Each row, then the tier of its hidden value
[ -57 -217   61 -146 -101   -9  262  110  -45   62 -145  -90 -344 -128
 -293  154  -11 -108 -224  -87  219  -64  223 -243   98  -49 -268 -199
  -98   -1 -134  112  128  -79 -175  195 -130 -378 -154  128  194] -> <45>
[-194  -45  -44  142  112  -23    7 -118  109  -32   33 -107 -184   29
  119  137 -103  -32 -124 -131 -176  135  112   25  -18  181  126  -11
  -40   45  -63  155  -26  -24   93  212   92 -151 -132   51   59] -> <34>
[  -1 -161   18 -229    8   82  251  162 -118   75 -204   61 -193  -64
 -302   10 -148 -206 -122  -17   86 -102  178 -178   92   44  -74  -79
 -115   51  -99   40   33  -11 -183  327 -305 -352 -193  129   28] -> <42>
[-117  -64  -68   93  -84 -250   80 -129   48  -13  -99 -122    3 -111
 -227  208  247  187 -148  -53  344  119  -56  -18    2 -148 -130  -34
  131 -367   71   19  223  -59   98 -164  120   23  166  -92  101] -> <44>
[  78    1  -65   14   19 -182  -16  -28  -48  -25   11   91  223   35
  -85   -3  -21 -261    8   78  184    5 -146   53  -87  -47  175  173
   -9 -254  188  -49   60  -82  161    8 -167   91  107  -52  -89] -> <45>
[ -21  279 -183  344  146 -320 -346 -272   63 -156  264  -29  311  180
  197   56  117   39  -44 -105   -7  253 -275  193 -307   26  387  352
  130 -383  161 -155   59   12  421 -160  132  355  347 -230 -157] -> <28>
[-175  228 -162  390  117  182 -158 -149  101  -34  129 -234   58  179
   59 -125 -165   31  -99  -95 -138   94  -39  318 -139   22  373  422
   25 -103  -25  -86  -34   68   48   16   22   56 -134  -22   34] -> <28>
[-114  -34  162  256 -127 -150 -135   74  143   62  286   -7   65   60
  -32  110  -72 -117  123  -64  -56  -47   83   20  131 -180  -87   84
   39   78   97 -118  214  -95  106 -137  -78   61  284  -41  182] -> <47>
[  36  219 -314  196  149  133 -248 -342  -74 -103 -144  -68  325  203
   22  -87  176  326 -126 -151   27  387 -397  222  -73  170  233  310
  318 -476   30  -25  140  176  411   97   99  385  274 -196 -217] -> <47>
[  63    0  125  139  -43  -55 -204  129    6  124  267  184  151   72
   77  -74 -129 -201  164  -33 -117   47  -41   50   88    3   42  142
  140   91   55 -139  111  -54  187  154 -222  194  254  -90   24] -> <40>
[  54   54  -53  109  -26 -138 -131  -50  -33  -34  134   38  234   99
  139  -35   12 -135  -18  -22  -39   53 -238   89 -114   38  230  145
   92 -204  136  -73   22  -42  267   21  -74  214  192 -150 -148] -> <40>
[   0  -77  -50 -121  -51   68  150   37  -38   57  -44   35 -162  174
 -173  172  -37  -24 -125 -120  163  155  145 -112   37  -21 -295  -21
  -83   52  -10  115  281  -64    4  239 -208 -151  -83   81   54] -> <28>
[ -75 -162 -174  201   54  405  -88 -177  -21  -17 -308 -298  235   66
 -206 -124  -44  235   -8 -104 -247   93 -110  104  342  155  175  203
  248 -161  -48   94 -137  163  -32  150   31  -67  -56   20  -47] -> <29>
[ -79 -177   28 -202   49 -174  189   40  -52  -27 -219  -49 -211 -193
 -281  163   22 -108 -213 -104  132  -77  128 -216   13  -27   39 -117
  -57 -182  -49   35  -67  -52 -132  172  -94 -373  -58    3    0] -> <42>
[-167 -239   42  117  117 -307   65  -79   96 -122 -162 -236    0 -320
 -343  146  -44 -288  -47   57   98 -243  154 -123  103  -95  284   25
 -110 -265   58   18 -225  -68 -166 -163   75 -408  -39   95  155] -> <36>
[-137    7  -86   54  109 -408   90  -34   40  -98  117   13  -17    9
   33  179  -60 -184  -90   -2  -54  -31   63  -64 -258   63  282   22
 -166  -84   97  -36 -106  -83   41  -13  -16 -183  -49  -17 -115] -> <36>
[ 133 -290   57  -32  -93  270  -14  151  -74  203  -30   -8  219  -83
  -38 -213 -147 -219  125  132  -56  -17  -11   82  254  115   78  113
  136  114  -11  101 -124  -28  -85  324 -291   -9 -316    2   69] -> <34>
[ -78   -4 -102   91   60 -121   12  -12  -61  -77   -6  -64   30   54
 -119   38  -37   16  -93 -101 -185  -47   12 -141  -46  115  171   31
   -7  -69  -60 -111  -78   79  -11   47  -51 -179   93   -3 -115] -> <29>
[ -30   67 -142  298   43 -116 -108 -147   38  -48  110 -136  166   19
   91  -71  -23 -135  -69   43   51   68 -170  200 -173   44  356  262
   54 -269   98  -13  -95  -53  146  -46   61  122  -52  -48  -17] -> <34>
[-167  101  -73  204  138 -357    3 -114   69  -73  -43 -125  -63 -215
 -237   59   41  -93 -170  -25  285  -29  -20   96 -208 -171  352  220
   31 -464   68 -154  -87  -73  -26 -148   93 -101   80  -68   52] -> <36>
[ -69   29 -216  194  -40   -9  119   54  -45   94  166  -27  -17  207
   12  -16  -93  124  -57   -9 -104  147   74   22 -160  161   15  105
    1  144  -59  -32    6    5  -82  149 -107  -66 -250   57  -60] -> <42>
[ -11 -127  109   36  -92  230  -26  155  -14   57  138  -40   87  121
   51  -88 -245 -253   66   -2 -333 -176  100  -51  182  118   30   10
 -100  316  -77    1   29   51  -10  178 -270 -128 -105   68   71] -> <47>
[-117  -36  -21   88    7  205   18  -11   63   73   43   30 -164  252
   24  113 -174   33  -18 -183 -173  208  135   13  152  112 -193   14
    4  217  -39  132  231  -20  112  318 -106  -56    0   99   63] -> <45>
[-128  -71   20   73  -14 -239   53   29   48   27  -48  -40   40 -121
 -271   94   17  -30  -17  -30  143  -59   26   17   28 -203  115  114
   80 -242  126 -124   -7  -90  -76  -92  -65 -103  121  -84   14] -> <42>
[ 100 -220   28    1 -124  532   30  111 -107  214 -175  -86   -2  -37
 -148 -257 -135  -58  -22    8  -12   40    4   62  349  138 -120   64
  181  100 -176  140   42   58  -94  423 -248  -41 -274   98  167] -> <42>
[-188  -86   18  247  -85   18  -60 -200  123  -16 -174 -253   25 -150
 -127   78  168  199 -106 -114  109   75 -143  130  227 -100   -8    0
  266 -367   32   70  154    1  173 -131  231  110  249  -92  164] -> <36>
[ -66   49  -28  136  -21 -113   12   41  -27  -64  169   83    3  223
   47   73 -136 -124    7  -76 -278  -59   30 -158  -15  156  -20  -87
 -110  158  -26  -87  168   49  175   41 -108  -51  255   82  -69] -> <36>
[ 145 -144 -170  -76   -7  230   93   93 -228  121 -102    1   26   43
 -109 -157  -41   74  -92   -9  -71  134   10 -143   54  321  -46  -16
  114   92 -231   51  -60  123  -95  435 -226 -123 -278   57  -71] -> <34>
[-175  162  -25  141    1  140   62   97    7   46   31    6 -157  197
 -163  -50 -227   -2  -80 -166 -145  -54   83   69   -1  -72   54  173
  -24   57  -41 -186  135   34  -60  123 -200 -111  101   45  -22] -> <29>
[ 142  -68 -251  104 -121  413   89  113 -245   60  -39 -150  232  273
 -122 -300 -171   22  -33   41 -241  -65  -92  -47   62  241   61  151
   32  128 -141  -61  -91  163 -159  214 -294  -94 -262  115 -149] -> <40>
[   9  189 -145  199  -51 -196    7  145 -120   20  282  145  167  270
  -56  -70 -103   -3   53   -6 -148  -38  -47  -71 -201   47   68  129
   -6   71   10 -336  123   61   52  -52 -233   73  243  -26 -184] -> <40>
[ -97   47 -211  148  131  -69    1  -59  -53   31  -87   32  145   53
 -224  -10   19  275   15  -50  -68  177  -12   15    3  130  123  153
  184 -123  -41 -135    9  132    0   96  -47   -8   82  -47 -127] -> <29>
[-191  -51  -62   91  -11   57   73 -141   65  -30 -208 -166  -16  -14
 -211  122   71  180 -121 -105   81   65  -16   44  150  -51  -54    1
   92 -219    7   61  190   43   74  -28   71  -54  102  -16   78] -> <44>
[-101 -365  107 -124 -100  186  274   95   60  159 -267   18 -110  -73
 -343  133 -142 -148   78   66  138  -28  251  -61  435  -49 -343 -144
  -52  154   46  255  227  -94 -129  218 -213 -266 -191  213  241] -> <42>
[  53  211 -149  190  -54  111 -126   26 -130   49  180   53  134  254
  131 -184  -25  143  -68 -121 -181  146 -222   84 -133  159  100  163
  194  -37  -85 -197  122  114  211  163 -133  264  194 -129 -174] -> <40>
[  11   34   -2  291  127   58 -423 -277  124  -16  115 -131  131  -21
  210   -9   76   -6  -47 -155   12  350 -170  239   50   94  223  286
  269 -267    5  121   33  -12  376  166  163  296  123 -159  132] -> <28>
[  51 -117  -69  138 -117   42   -1   34  -62   49  185 -184 -195   77
  116    6  -25  -55 -225 -134  -77  106   55 -127 -101  171  -28    1
    1   82 -163  110 -103  -72  -54  259  -26 -166 -267   59   73] -> <29>
[-259  215  -42   48  205  -60   20   40   47  -32   16   32  -21   55
  -84  -26 -218  -38  -69 -111 -213  -96   65  146 -167  -33  436  248
  -60  -54    6 -254  -79   75  -47   88 -167 -141   18 -110 -153] -> <44>
[  50  129  -98  221  -80 -210  -60   99  -93   11  237   99  249  186
  -69  -88  -57  -81   73   22  -57  -58 -133  -13 -135  -33  123  182
   55  -76   96 -300   82    5   92 -116 -193  141  293  -63 -150] -> <36>
[  75 -186   -9   81 -190  250  136  131 -101  127   39 -186 -299   16
  -96  -76 -105 -142 -210  -64   70   -3  146 -156   81  108 -240  -71
  -38  152 -239  141   41  -54 -175  305 -142 -255 -328  207  236] -> <36>
[-105   93  -63  252   30 -196 -140 -142  103   49  131  -56    4  -64
  111   37  107   88 -120  -84  152  256 -133  240 -173  -36  221  226
  216 -306   77  -12    6 -103  187   39  126  208   28 -183   35] -> <29>
[ 107 -110   90  120 -139  150 -100   33    2  111   53  -15   25   37
 -151  -31  -42 -195   21  -25  219   72   -3   16  225 -102 -232  114
   90  -46   16   60  273  -84  111  118 -168   87  111   67  247] -> <47>
[  27   77  -90 -116  -33  -57  171  166 -203  -17  -38  117  114   88
 -203  -98  -77 -100  -74   40  -53 -206  -49 -157 -107   72   84  -26
  -92  -23  -64 -243  100  132  -22   50 -320 -108  103  -11 -185] -> <45>
[-108  149 -145  256   78 -227 -127 -135   33  -72   88  -85  223   25
   49  -28   45   55  -59  -45  -40   64 -218  193 -207  -17  427  266
  147 -350  127 -172 -100    2  161 -120   71  163  161 -198 -165] -> <34>
[-133 -225    3  176   43 -295    9  -81   77 -141  -84 -308  208 -259
 -317   97    9 -224   -7  103   56 -293   65  -94   81 -126  327   94
  -85 -284   95  -52 -239  -27 -161 -315   64 -323  -24   24  114] -> <44>
[ -76   27  -14  155  154 -368  -96   19   26 -139  285  -40  130  -14
   70   51 -156 -354    1   48 -247 -200  110 -122 -233  126  441  111
 -234   54   -8 -159 -218   22   10  -76  -82 -225  -39    1  -43] -> <47>
[  22  -54    4  202  -40 -298 -125 -254   54 -117  -46 -130  -51 -147
 -170  217  268  -78 -184  -92  452  147 -126 -108   44 -109 -165  -42
  105 -493   46  101  298  -97  327 -159  226   98  409    4  246] -> <44>
[-287   97  -76  190   81   89    9 -146  119   -1  -69 -144 -213   49
   22   84  -32  231 -193 -228 -116  183   18  166   -9   52  115   80
  116 -114  -67   43   77   30   94  153  129  -32    5  -51   27] -> <42>

Part 2:
[   4   46    0    8   41    6    8  217 -107   39  -30 -297 -104  -51
   65  148  -74  -13   52   42  -85  100    4   74  -17  104  -19   36
    1  -40  -93  -22   63    6   32  -44  -39  -80   94   -1   43] -> P
[-153  -89 -245  134   73  235  144  113  -85  -61  -50   30  -38   10
  -12   79 -301  -10  144  -94  -50  -54 -153   94  -13  390  -38  -23
 -158   35 -215  -97   98   56 -177  -90  -91  226   25  107  -16] -> H
[ -32  -56  -47   33 -130   93   86   -3  -94   56  145  -70 -239  -21
  -57   32  -12   29  -42  -73    1   12  -10   38  -89  299   30   78
 -132  -61 -165 -111  146   84  -76 -116    1  -95   18  -60   59] -> S
[ -87   50   48   61   31   88  107 -181   12  -54   25  -29  -24   93
 -199  124  -74   48 -106  -16   80   18 -135   82  -48 -190   53   51
 -114 -132  128  101  -38   35    5   44    9  -53  -63   55   -5] -> Q
[  69   23  138   74   38  -63   36  -67  116  114   14 -146  -36 -141
 -150  -38   63   -6   29  145  -24   30   29  -79  231 -143   18   95
    8 -123   64  185 -137  -49  164   16  158  -33   78 -151   -6] -> A
[ 116  -43  106 -100   28   99   80  -86  -22   85   70  -60   73 -119
  -69  156 -123   14  174  -68    1  114  -90   40   53  201   47    1
  -80 -122 -109  -87   66  -43   60  -75   68 -106   -5  -34    4] -> L
[ 180  -17  342  -13   31  -54   69  -38 -152   56  199 -190  115   13
   47  264  -53   69 -102   61   50  210 -177  -31 -256  -92   22 -214
   51 -211    6 -296  249    1  200   96  258 -154   58 -184  136] -> P
[-209  100   17  199   56  -35   11   69  125  -26   20  -44 -119  -28
   30   20  -75  -47 -134    5  -23  -71    2  135   48 -149  146  149
   53  -15  197   85    2  131  120   52  -50  135  -99   41   10] -> Q
[-158   99 -239   79 -118  -82  -25  -79  116  120   29  -45   82  -68
   66 -177 -221  -51  171   67  -62   37  124   59  326  -72   42  252
 -179   24  -13  145 -163  -95  -40  -31 -117 -145 -162  131   -6] -> A
[ -80   82   77  -48  165    5   22  -47  174  -27    8   16  142  -57
 -112   31  -80  -49  103   18  -14   71   -8   98  227 -127    1   61
   37 -115   86  161 -186   -6  150   56  -10  -25    0   66  -85] -> U
[ -99   37   68   22   43   30   29   32   79  -10  128    6  202    0
    0  221 -222  -13   84  -29   25    7  -66   70  -34  -64   50  -44
  -81  -62  131 -134   55  -58  129   72  -83  -54   13   72   98] -> P
[  48   29    0  -96  103   39   35   93   73    6  -29 -203  202  -63
   12  129  -27  -30  125  123    3   18   -1   57  180  -63   15   -2
  -83   16    1  121  -68  -94   31   38  -23  -40   25   32  -38] -> K
[-215  105 -156  245 -287  -66  -62 -213  -57   59  -93  146   79  232
  164 -424 -210   36  -12  -38   40  128  -12  149 -313 -315  137  217
 -102   84   39 -127   85   76 -108  -62   35    3 -380  215    5] -> S
[-133  105  -57  177 -139 -124   14  -82  -44   65  170 -141  -80   19
  110   51 -206   30 -115   76   -6  112  -31   42    2 -174   99   68
  -77 -146   70  -84   69    5   38   65  -27 -211  -88   -5  140] -> U
[   4   25  135  149   21  -49   18   71   48   50   88 -141    5  -90
   69  118 -140   49   68   97  -28  114 -139    9   -1   -8  134 -112
   85 -168  -45 -170   42   -7  197  147   50  -41   89 -142   82] -> U
[  18  -53   50  171   22   70  124   -3  -97 -118 -108  -58   -4  210
  -88  -63   80   74 -121  151   89    0 -172  -13 -307 -141  -51 -171
   19  -71  -74  -46   70  110  -47   63  169  208  131 -117  -37] -> K
[ -95  -74 -155  -19 -260   35   24    9  -92   83  265    3 -151    2
  -32  -50  -28  -19    1  -59    3  -28  160  -24  -62  284  -77  124
 -237  -15 -172 -150  113  -12 -125 -153  -71 -250   77   -5  141] -> U
[-185  124   35  196   31  -17   12 -172   62  -52  -88   64   10  123
  -28 -146 -115    6 -143    5   39   88 -110  151  -91 -392  120  127
   53  -61  192  106  -49  129   51   53   87  101 -226  122  -60] -> H
[ -15   32   47  -51  114   10   89  121   89   93   29   30  151  -87
 -161  220 -258 -113  335 -171 -111 -130  145   26  153  304 -198  137
 -158   29   54   16  -23  -50  181 -170 -160  116  112   85   26] -> P
[  29 -178 -112  -31 -138  218    3  -38   58  -20 -141  127   84  -27
  -78 -298  157   15  229   55   95  -66   18   11  -77  122  102   36
  -84   45 -224  -26  -41  -61 -163 -113   46   77   81  -16  -97] -> H
[ -93 -106  -35  -62    5  165  -14  159   97  -89  212  -39 -122  -52
  -65  -43  207  -22 -174  143   60   49  -32  -16   36   70    9 -126
   28  -27 -157   21  -24   61  -85   50  109 -125  225  -91   35] -> L
[ -38   89  185   10  251   38   94   56  193   43  154 -136   39 -130
 -198  319 -170  -15   27    7  -59   70 -138   19  284    5  -21  -38
  -22 -116  116  139 -116   -2  247  120   33  -26   71  -28   26] -> S
[-215  -59 -117  111  123  109  109  -88  247 -127 -145  346   25   12
 -243 -319  118 -136   31  -41   38 -328  164   73  192   -9  -62  241
  -24   68  144  317 -183  145  -26 -144  -10  478   -6   73 -213] -> Q
[-119  166  -37   66  -72 -101   74 -175   77   45   38   62   91  150
 -169   52 -289  -19  142  -82  -12   12   54   70   26  -95 -124  155
 -179  -86  107   74 -117   11   93  -50 -172  -92  -53  124   15] -> A
[ -48  -78   79  149   32   52   89    1   10  -70  -15  142  -92  103
 -106 -238  111  -11  -95    7   26  -39  -43   16 -188   83  -68  -30
   94  -21 -127  -39   42  221   24  -29  205  293   64 -114  -91] -> Q
[  82   18   86   32 -111  -73   51 -132   34   73 -118  103  112   -3
   49 -112  -81  -17  290 -108   14  -55   85  129 -113  139  118  159
    5  -63  -46 -143   80   63  133 -130  -69  139 -119  -38  -94] -> H
[ -15   37   55  -63  -83   17    4 -202   78   53  120   18  -60  -45
 -167  -44   25   -6  -29   11   44  129   29   12   90 -121   24  108
  -48 -158   44  109  -86   -2   34  -83   78 -244   14   -5   21] -> P
[ -59   48   10  -14  -43    3  -26   45  -31   35   37  -64  186   48
  110   39 -176   -8  105  -22    1  104  -18  112 -120  -59   44   36
  -78   19   -7 -144   79  -42   35   14  -36 -110 -101  119   47] -> A
[ -17  -22  -56   68 -103  -40   70 -165   67  -28 -124  155  121  146
 -144 -320   87  -17  140   80   70 -106  123   -7  -50  -99  -97  103
  -67  -38  -46   88 -125   27  -22  -74   16  138   51  -39 -126] -> A
[ 135  -52  -16  128 -172 -119   60  111 -186  151  122 -262   74   11
  247   -5 -133   50   85  140  -38   72  -25  -63 -133  190   -5  -91
 -120   13 -283 -309  230  -35    4   44  109  -52   -3 -178  114] -> Q
[ -65  -23  -45  176  -14  -75   68   79   79   45  198 -240  -38  -86
   60   -8   15   40  -86  253   -5  -44  -40  -57  247  -20   93  -33
  -78  -72 -108   22  -68  -41   51  258   50  -71   40 -197   44] -> Q
[  -5   18  -34    2 -161  -69  -17  104   32  118  117  -86   80  -14
  101  -49  -76  -26  151   12  -31  -10  125   31  -13  146    9   90
 -134   81 -123 -123   57  -27   46  -32  -69 -101  -26   -6   61] -> K
[  22  -69  -45   95 -150    6   19   40 -103   93   62 -112   51  -31
   86  -17  -94   28   98   78    3   23    5  -49 -100   55   34   -6
 -128  -30 -101 -194  134  -98  -25  -35   46  -77   58  -59  122] -> U
[  49   53  179   25  -69  -71  -51   36    6   45   49 -191  -10   -7
  119  -30  106   34  -99  109   38  136  -30   77 -143 -198  178    7
   95  -55    9  -80   82   51  124   86  126 -124  -65  -89   28] -> K
[  14   49  320  166   81  -23  -71 -127  223   -3 -212  139  524  173
  -95 -315   14   67  118  182  108  126 -188  -15 -238 -701   89 -114
  114   42  207    5 -171  -84  254  250  323  207 -100   33  -84] -> S
[ -88   98   61   12   43  -20    8 -136  267    2  -82  118   87   46
 -291 -207   69  -59   79   27   21  -55  114   40  179 -262  -65  207
  -35    3  146  348 -314   29  121  -19   15   62  -14   73 -133] -> Q
[  21    9  208   47  -45  -24   26   38 -109   30   88  -82   90   89
   -1  163  -92   40    7  -40   31   59  -53   32 -333  -68    4  -53
  -33  -89   58 -261  182   -8  152   33   44  -74   44  -27  127] -> U
[ -10  133  127 -139  301   52  125 -242  282  -13   45  -62 -109 -223
 -395  235    0  -75  -24   16  -15   74  -26   65  606 -130  -11  160
   36 -293  231  540 -339   36  176  -50   24 -106   61  -13 -138] -> A
[-113  -55  -51   12  214  269  108  -16  331 -131  -72  143   47  -75
 -449   68   -9  -20  188   81   44 -108 -122  -42  318   13  -67  -82
  -54 -114   21  321 -356  -56   22   32  -58  144  336    1  -99] -> A
[ -42  -96 -166   50 -146   55  219  -17 -189   27  -12  109 -230   86
 -146  -13  -71  -60  165 -275  -38 -312  227   81 -158  640 -185  280
 -263   15 -192 -110  192  159 -119 -347 -219  230   29   -9  -47] -> H
[-365  -94 -343  166   53  191   58   74  159 -182   38  213 -164   12
  -63 -307   66  -95 -171   76   26 -171   30   72  192   79   -9   82
  -29   71  -75  202 -116  169 -236  -29  -14  263   48   75 -103] -> H
[-113 -106  -92   40  -72  199   22   29   54  -11  219   26 -138  -30
 -186  -19   21    2 -140   86   46   59  -79 -107   15   42  -61  -90
 -122  -29  -91   23  -11   -6 -131  -47  141 -138  216  -33  132] -> A
[ -33  -17  133  -31  -41   24    1   96   -4    5  157   49   90   94
  -97   55  -41  -17   35  -51   17   44   26   -8 -239   48 -134  -68
  -47  -17  -34 -180   74   20  105  -21   39  -76  156    4  102] -> U
[-262  -14 -213   93  -94   86   26   68  106   -3  251  100  -97  -75
  111    8 -185  -59  -51  -71   -9  -57   15  109  100  236  120   79
 -122   35  -32 -112  118   92  -80  -52 -130  -15  -78   81   90] -> S
[ -69  -71 -208   53  -89   52   79  183   17  107  103  -97  -68  -82
  -95   17 -114  -53  214    5  -89 -168  158  -68  188  403 -154  129
 -274   89 -200   17  -35  -81  -68 -109 -149   -6  168  -21   68] -> L
[ -72  -52 -155   80 -138   96   34   13 -142   28  169 -210  -40    7
  119   78 -133   72 -101  122   42  129 -147    6  -61    1  105  -69
 -181  -52 -146 -154  140  -72 -174   69   44 -245  -27   -3  142] -> L
[ 150  -27  270  105   -9 -113  -16   70   40   82  100 -144  244  -40
  181   -4    1   40   13  204   37  120 -119  -57 -138 -184  128 -202
  116  -51  -30 -248  135  -29  232  193  266   26   22 -217   78] -> H
[-16  13   3  57 -66  37   0  58  45  32 -47 -28   8 -18  58 -47 -44  -6
 101   7   4  28  -9  81 -96  42 104  39   3   9 -30 -81  82  45  32 -77
 -10  59  -7   2   5] -> S
[ -99   39   36  164   57  -10   68  115  -56   -5  110 -114 -123   -3
   86  160 -176  -19 -133   -8  -45   49 -100   73  -88   68   28  -31
   37  -66   20 -123  177  141   74    9   42   82    0  -36   87] -> L
[ -81 -120  -89  158  -43  167    7  111  -91  -62  -70  -15   61   25
  199 -111  -65   40    3   65   51   33 -175   89 -254   31  191  -99
    7   51 -149 -244  200   32 -127   38   97  162  -55   17   16] -> H
[ 134    0  155  -62  -44  -72   38   -4  129   57  143  -36  180  -35
   11   49    7   -3  137   90   39   40    7  -15   25   61   21 -108
    1  -77  -92 -111   15   -1  171   52   53  -62   94 -160   13] -> K
